Here is a tiny trained network, its code and every weight. The questions are about switching its units off for an input and a target symbol, where a switched-off unit gives its printed mean instead of its output.

import numpy as np


def w(rows, s, z=0):
    codes = np.array(rows[::2]) - 128.0
    scale = np.full(codes.shape[1], s)
    scale[-1] = z or s
    return codes * scale


def f(y):
    return y / 2 * (1 + np.tanh(0.7978845608 * (y + 0.044715 * y**3)))


def softmax(a):
    e = np.exp(a - a.max(-1, keepdims=True))
    return e / e.sum(-1, keepdims=True)


def log_softmax(a):
    a = a - a.max(-1, keepdims=True)
    return a - np.log(np.exp(a).sum(-1, keepdims=True))


def net(x, mask):
    ids = ['ΔΞΠαγζηλσ'.index(c) for c in x.split()]
    T = len(ids)
    res = E[ids] + P[:T]
    u = 0
    for l in range(2):
        r = res
        for j in range(2):
            rows = slice(3 * j, 3 * j + 3)
            q, k, v = (r @ M[l][rows].T for M in (Q, K, V))
            z = softmax(np.where(np.tri(T) > 0, q @ k.T / 3**0.5, -1e9)) @ v
            o = O[l][rows]
            res = res + np.where(mask[u + j], z, o[:, -1]) @ o[:, :-1]
        u += 2
        y = f(res @ A[l][:, :-1].T + A[l][:, -1])
        res = res + np.where(mask[u : u + 8], y, B[l][:, -1]) @ B[l][:, :-1]
        u += 8
    return log_softmax(res[-1] @ U[:, :-1].T + U[:, -1])


Q, K, V, O, A, B = {}, {}, {}, {}, {}, {}
E = w([
[144,186,73],'Δ',
[126,27,132],'Ξ',
[117,121,148],'Π',
[132,129,105],'α',
[123,146,126],'γ',
[118,76,171],'ζ',
[112,231,133],'η',
[150,146,1],'λ',
[174,32,170],'σ',
],0.022)
P = w([
[254,141,149],'0',
[163,224,101],'1',
[9,107,41],'2',
[153,142,199],'3',
[129,238,136],'4',
[4,95,40],'5',
[154,143,198],'6',
[121,241,148],'7',
[12,95,24],'8',
[158,143,201],'9',
[115,242,155],'10',
[11,100,9],'11',
],0.012)
Q[0] = w([
[146,171,133],'L0H1',
[148,99,76],'L0H1',
[187,152,126],'L0H1',
[137,156,165],'L0H2',
[4,139,120],'L0H2',
[70,110,107],'L0H2',
],0.011)
K[0] = w([
[124,167,182],'L0H1',
[190,108,165],'L0H1',
[160,151,154],'L0H1',
[80,129,124],'L0H2',
[166,120,2],'L0H2',
[197,186,89],'L0H2',
],0.012)
V[0] = w([
[144,144,170],'L0H1',
[213,10,253],'L0H1',
[91,68,161],'L0H1',
[113,67,34],'L0H2',
[252,136,20],'L0H2',
[116,82,104],'L0H2',
],0.0059)
O[0] = w([
[3,12,174,120],'L0H1',
[96,143,120,74],'L0H1',
[224,141,86,95],'L0H1',
[147,77,70,178],'L0H2',
[141,126,51,254],'L0H2',
[135,189,201,129],'L0H2',
],0.005,0.0064)
A[0] = w([
[139,182,248,254],'L0N1',
[160,188,145,165],'L0N2',
[194,157,49,218],'L0N3',
[160,102,182,64],'L0N4',
[81,205,106,174],'L0N5',
[189,124,117,29],'L0N6',
[114,101,67,52],'L0N7',
[68,152,85,91],'L0N8',
],0.014,0.0059)
B[0] = w([
[94,184,160,213],'L0N1',
[80,134,185,167],'L0N2',
[118,214,146,246],'L0N3',
[222,56,187,143],'L0N4',
[100,2,169,214],'L0N5',
[183,205,92,124],'L0N6',
[74,108,231,185],'L0N7',
[210,14,146,190],'L0N8',
],0.0075,0.013)
Q[1] = w([
[111,49,146],'L1H1',
[149,152,151],'L1H1',
[138,178,97],'L1H1',
[155,84,159],'L1H2',
[173,164,132],'L1H2',
[139,140,253],'L1H2',
],0.013)
K[1] = w([
[225,224,90],'L1H1',
[100,156,197],'L1H1',
[66,53,142],'L1H1',
[217,124,134],'L1H2',
[137,38,185],'L1H2',
[172,130,255],'L1H2',
],0.0094)
V[1] = w([
[214,130,168],'L1H1',
[2,118,71],'L1H1',
[117,142,146],'L1H1',
[64,109,128],'L1H2',
[158,184,204],'L1H2',
[150,201,95],'L1H2',
],0.0099)
O[1] = w([
[73,70,145,162],'L1H1',
[142,139,3,73],'L1H1',
[152,239,173,148],'L1H1',
[69,104,102,111],'L1H2',
[167,173,138,253],'L1H2',
[150,254,195,133],'L1H2',
],0.0052,0.012)
A[1] = w([
[174,192,97,253],'L1N1',
[110,27,192,9],'L1N2',
[99,24,87,58],'L1N3',
[189,139,217,39],'L1N4',
[214,93,57,232],'L1N5',
[12,123,120,215],'L1N6',
[40,214,170,87],'L1N7',
[132,12,118,110],'L1N8',
],0.012,0.0075)
B[1] = w([
[105,155,183,195],'L1N1',
[190,249,114,245],'L1N2',
[82,54,109,179],'L1N3',
[112,43,56,230],'L1N4',
[107,198,99,142],'L1N5',
[254,172,130,239],'L1N6',
[115,53,46,252],'L1N7',
[51,136,50,211],'L1N8',
],0.0085,0.011)
U = w([
[119,129,80,35],'Δ',
[171,228,112,2],'Ξ',
[129,119,96,91],'Π',
[98,152,154,193],'α',
[137,180,165,163],'γ',
[66,85,196,218],'ζ',
[216,142,113,76],'η',
[159,211,246,221],'λ',
[204,118,252,174],'σ',
],0.011,0.0061)

Each question gives the input, a string of symbols that net reads in full, and the target symbol t.
The units are the heads (3 rows each of Q, K, V and O) and the neurons (one row each of A and B). Each row of codes is followed by its name. A weight is (code - 128) times the scale printed after its matrix; where a second scale follows, it is the last column's (O, A, B and U).
mask holds one flag per unit, layer by layer, with each layer's heads first. A switched-off unit (its flag False) gives its mean, the last column of its rows in O or B, instead of its output. The means were averaged over made-up inputs and are rounded, as every weight is.
A unit's drop is (log p(t) with every unit on - log p(t) with that unit switched off) / (log p(t) with every unit on - log p(t) with every unit switched off).
The circuit of an input: a set's keep is (log p(t) with only the set's units on - log p(t) with every unit switched off) / (log p(t) with every unit on - log p(t) with every unit switched off). Starting from the 12 units with the biggest drops (on a tie, the unit counted first), units are removed one at a time, each time the one whose removal leaves the highest keep (on an exact tie, the one counted first), for as long as the keep stays at least 0.8.
circuit, biggest first: the units of the circuit, biggest drop first
unit that matters most: the unit with the biggest drop
k most important neurons: the k neurons with the biggest drops, biggest first
top k neurons in layer l: the k neurons of layer l with the biggest drops, biggest first
heads that matter: for each layer, one digit per head in row order, 1 if its drop is at least 0.15 and else 0, layers parted by /
input σ γ ζ Δ ζ, target ζ: top 2 neurons in layer 0 : (L0N5 L0N8)
input σ α γ, target Ξ: top 2 neurons in layer 0 : (L0N5 L0N4)
input α λ Δ Δ Δ λ Π Δ λ α λ σ, target λ: unit that matters most : L0N7
input Δ η Ξ, target σ: 2 most important neurons : (L0N7 L1N8)
input η Δ η, target Δ: top 2 neurons in layer 1 : (L1N8 L1N3)
input Δ α σ λ η σ, target σ: 2 most important neurons : (L0N8 L1N8)
input γ λ λ Π, target ζ: circuit, biggest first : (L0N5 L1N2 L1N6)
input σ λ Π, target Ξ: top 2 neurons in layer 0 : (L0N7 L0N5)
input Δ Δ Δ λ λ ζ σ η Δ, target σ: 2 most important neurons : (L0N3 L0N7)
input σ α γ Ξ λ α σ Π σ, target Ξ: top 3 neurons in layer 1 : (L1N2 L1N8 L1N6)
input σ Π σ Π Δ λ Δ λ ζ, target Ξ: heads that matter : 00 / 10
input σ σ α, target Ξ: heads that matter : 00 / 10
input σ α Δ Ξ λ σ Π σ ζ η γ Δ, target Ξ: 3 most important neurons : (L1N2 L0N7 L1N8)
input Δ Δ α, target σ: unit that matters most : L1H2
input α Ξ ζ Δ α Π, target λ: top 3 neurons in layer 1 : (L1N7 L1N4 L1N2)
input λ ζ Δ, target ζ: 2 most important neurons : (L0N3 L0N8)
input η Ξ η ζ α α λ λ, target λ: heads that matter : 00 / 00
input α Ξ σ η λ Π ζ η Δ ζ Δ α, target λ: circuit, biggest first : (L0N8 L1N7 L1N4)
input η α α Δ Ξ ζ, target Δ: 2 most important neurons : (L0N3 L0N1)
input η γ σ, target Δ: circuit, biggest first : (L0N3 L1N8)
input Π Ξ α λ α Δ λ, target Ξ: heads that matter : 00 / 11
input α α α η γ σ α α σ α λ ζ, target λ: 4 most important neurons : (L0N7 L0N5 L1N7 L1N4)
input σ Π γ σ γ η, target Ξ: unit that matters most : L1N2
input σ ζ ζ λ ζ γ Δ Π η γ λ λ, target Ξ: top 4 neurons in layer 1 : (L1N2 L1N8 L1N6 L1N7)
input σ λ η ζ Δ λ Π, target ζ: circuit, biggest first : (L0N5 L1N6 L1N2)
input Δ λ Π Π α Ξ ζ η γ α λ σ, target σ: top 3 neurons in layer 0 : (L0N7 L0N3 L0N8)
input σ Δ γ η α ζ η λ σ σ, target η: top 3 neurons in layer 1 : (L1N2 L1N4 L1N8)
input λ Δ Ξ Δ α λ ζ ζ γ, target ζ: top 3 neurons in layer 1 : (L1N2 L1N6 L1N4)
input α Π λ γ α Ξ, target λ: unit that matters most : L0N7
input Δ λ γ Π Ξ Ξ, target σ: 3 most important neurons : (L0N7 L0N3 L0N5)
